Q:
[[426 519 540 662 520 506 538 445 548]
 [426 510 540 634 476 493 538 445 530]
 [426 520 540 690 523 559 538 465 530]
 [327 630 803 674 413 561 538 445 239]
 [426 434 540 690 520 559 538 503 502]
 [426 589 544 690 520 559 538 445 601]
 [390 569 553 690 573 630 505 445 574]
 [426 634 540 690 520 559 538 515 530]
 [426 530 540 690 456 559 543 445 530]]
A: 426

Q:
[[806 787 156 234 603 810 290 289 308 255 299]
 [512 524 583 595 564 511 295 295 599 302 599]
 [516 504 310 320 419 518 466 466 334 457 331]
 [842 823 147 233 631 845 262 261 315 224 305]
 [741 759 590 666 791 741  62  61 721  59 715]
 [726 711 221 281 566 729 322 322 340 296 332]
 [671 665 335 382 575 673 303 303 425 287 419]
 [309 294 342 293 233 310 654 655 258 655 261]
 [569 591 683 713 676 567 172 172 728 183 727]
 [679 663 229 276 525 682 364 364 324 340 318]]
A: 512

Q:
[[ 11 -16 -13   2  12 -10 -10 -10 -11 -11  12  11 -14 -11]
 [-30   7   0 -25 -30  16  16  -7  18  -6 -30 -30  24  18]
 [-21   1  -3 -19 -21  10  10  -7  12  -7 -21 -21  16  12]
 [  1 -11 -11  -5   2  -3  -3 -11  -4 -11   2   2  -4  -4]
 [  8 -12 -10   1   9 -10 -10  -8 -10  -8   9   9 -12 -10]
 [-12  -4  -7 -14 -12   5   5 -10   6  -9 -12 -12   8   6]
 [-20   4  -1 -18 -21   9   9  -6  10  -6 -20 -20  14  11]
 [  5  -6  -5   2   6 -11 -11  -3 -11  -3   6   5 -11 -11]
 [ 27 -13  -6  19  28 -28 -28   1 -29   0  28  28 -34 -30]
 [ -1 -10 -11  -7   0  -2  -1 -11  -2 -11  -1  -1  -2  -2]
 [ 28  -8   0  22  28 -31 -32   6 -33   5  29  28 -36 -33]
 [ 38 -42 -32  15  41 -21 -21 -23 -26 -24  40  40 -35 -26]]
A: -30

Q:
[[ 16  37  15 236 134 143  36 217]
 [ 77 219  77 236 125  58 168  83]
 [ 73 222  73  38 131 207 202  27]
 [221 167 221 250 163  51  90 144]
 [111  59 111  39 134 220 131 183]]
A: 77

Q:
[[688 291 521 552 229 729 563 719 513]
 [585 205 595 504 232 551 502 551 481]
 [534 323 363 692 180 635 604 810 326]
 [523 392 346 537 235 602 516 666 410]
 [497 307 449 674 304 516 516 719 322]
 [410 463 137 561 209 530 499 641 303]
 [594 294 361 625  73 643 602 813 415]
 [411 370 259 594 184 479 494 681 279]
 [594 147 528 666 173 590 579 834 399]
 [387 228 402 667 195 374 474 706 277]
 [549 283 398 682 150 640 569 819 363]
 [568 229 477 645 178 570 556 739 413]]
A: 585
---
Q:
 72  46 -50   5 -44 -18
 -6  31 -14  -9 -64   1
 15  11  26 -31  12  -3
A: -64

Q:
 27  69  22 -70  52  51  48
 -2 -16  69  24 -27  56  46
A: 51

Q:
 57   7   3  21   0
-38 -21 -56  27   2
-27   6  34  -2   2
A: 27

Q:
  7  44 -20 -33  16 -27
 35  56  22   6  18 -37
A: 16

Q:
 18 -22 -19  15   5  15
-42  60 -24 -37 -20 -40
A: 5

Q:
-13 -24  64  10 -56
-33 -50  56 -17 -46
A: 10

Q:
-26  75  75 -20 -12 -23
-44  22  51 -67 -66 -65
A: -12

Q:
  8  21  18   1 -32 -33  37
-22  75  43 -13 -67 -58  53
  7  19  18   2 -28 -30  33
A: -58
---
 28  52  -4 -37  26
-24 -10  65   6   2
 30  53  -8 -38  25
=> -37

 51 -12  66  74  66  52
-50  -1  27  36  27 -40
 33  13  -1   6  -1  24
=> 66

 39  51  23  15
-63  18 -80 -16
 15  74  14 -49
=> 23

 43  53 -53 -76   8
 16  17 -68 -45 -23
-12 -16  80   4  42
=> -76

-43  -9   4 -69   4 -30
 39 -51  -6 -11  15 -18
-33 -12   4 -70   4 -33
=> 4

  0   1 -11  28  -7   2   7
  6  33   2 -13  -1 -33  -8
  5 -73  47  58 -37  65  22
=> 2
---
array([[ 13.11,  -3.95,  -8.28,  -7.00,   5.07, -18.09],
       [  3.09,  -2.82,  -7.87,  -5.66,   7.05, -13.89],
       [ -7.99,  23.67,   0.37,   8.58,  -5.90, -11.98]]) => -3.95

array([[ 1.71,  0.60,  0.26,  0.28,  0.23],
       [ 0.07, -0.07,  1.64, -1.18,  1.02]]) => 0.60

array([-0.8, -1.7, -0.7,  1.6]) => -1.7

array([  9.1, -12.3,   8.6,  10.4, -10.1,  -9.4]) => -12.3

array([  88.39, -187.64,  116.65, -158.50,  -48.33,  -95.29]) => -187.64

array([[  36.91, -140.34, -106.08,  -63.79,   -8.92, -183.42],
       [  69.24,    1.74,   24.78,   64.63,  116.93, -133.96]]) => -140.34

array([[  6.128,  -4.338,   2.696,  -9.039, -11.504,  19.339],
       [-14.091, -20.561,   1.030,   0.540,   6.592,   1.186]]) => -4.338
---
[[ 16.1   2.6  17.6 -12.6]
 [  4.7   0.2   8.9   5.1]] out 16.1

[[ 0.03 -0.06  0.05  0.03  0.07  0.17  0.14]
 [-0.04 -0.02  0.01  0.15  0.11 -0.17  0.11]] out 0.15

[[  28.1   21.9  -10.7   69.7 -201.4]
 [ -95.5   61.8   42.5   25.0 -182.3]
 [ -23.1   15.6  205.8   21.4   75.8]] out 75.8

[-1.596  0.243  0.162  0.997] out 0.243

[[-16.074 -17.849  13.583   6.099]
 [  4.111   7.732  16.298 -16.116]] out 13.583

[ 0.135  0.074 -0.114 -0.155] out 0.074

[ -7.13  -6.81  -3.69 -14.91  -6.39  15.62] out -3.69

[ 1.418 -1.185  1.533  1.500 -1.485 -0.657] out 1.500
---
[ 675  127 -693 -299] out 127
[5 4 1 8 4 6] out 8
[-44  26  27  22 -18  44 -15] out -18
[94 12 33 45] out 12
[1656 7203 6600 8947 5224 9965 8183] out 5224
[ 45   0 -34  11] out 0
---
 21 -22  -5  17
-23  -1  59 -19
  9 -43  50   9
-> 59

 22 -23  37 -25  30 -44 -20
-10   9  62  74 -18 -37 -35
-> 62

-37  71 -71 -31
  3  65  33  -7
-> 33

 31 -56  43  24   5  54 -57
 31  -8 -13  24 -34  68 -59
-> -13

 24 -17 -12  23 -11  -5 -20
-11 -53 -11  -4   9  65  31
-> -11

-51 -32 -29   1 -44
-29 -27  21  52  62
 14  14  -9 -35   1
-> 21

-20  -8 -25  14 -15 -11
-30 -11  -4  63  30  -8
 20 -50 -18 -58   6 -12
-> -4
---
 57  -5 -20  -6  10 → 57, 10

 55  38  57 -26  36 -21 → 57, 55

-54   2 -63 -64 -12  50  15
  6  75  34  10  22 -22  63
→ 75, 63

67 23  3 15  6 → 67, 23

  1 -12  45 -49 -40 -32
  8 -57 -56  26  22  23
→ 45, 26

  1  -5   6 -16  14  21   1
-68 -15 -24   0  34  16  17
 17  36  27  -2  26 -28 -12
→ 36, 34

-17  67  39   4   4
 27 -46   6  11 -38
→ 67, 39
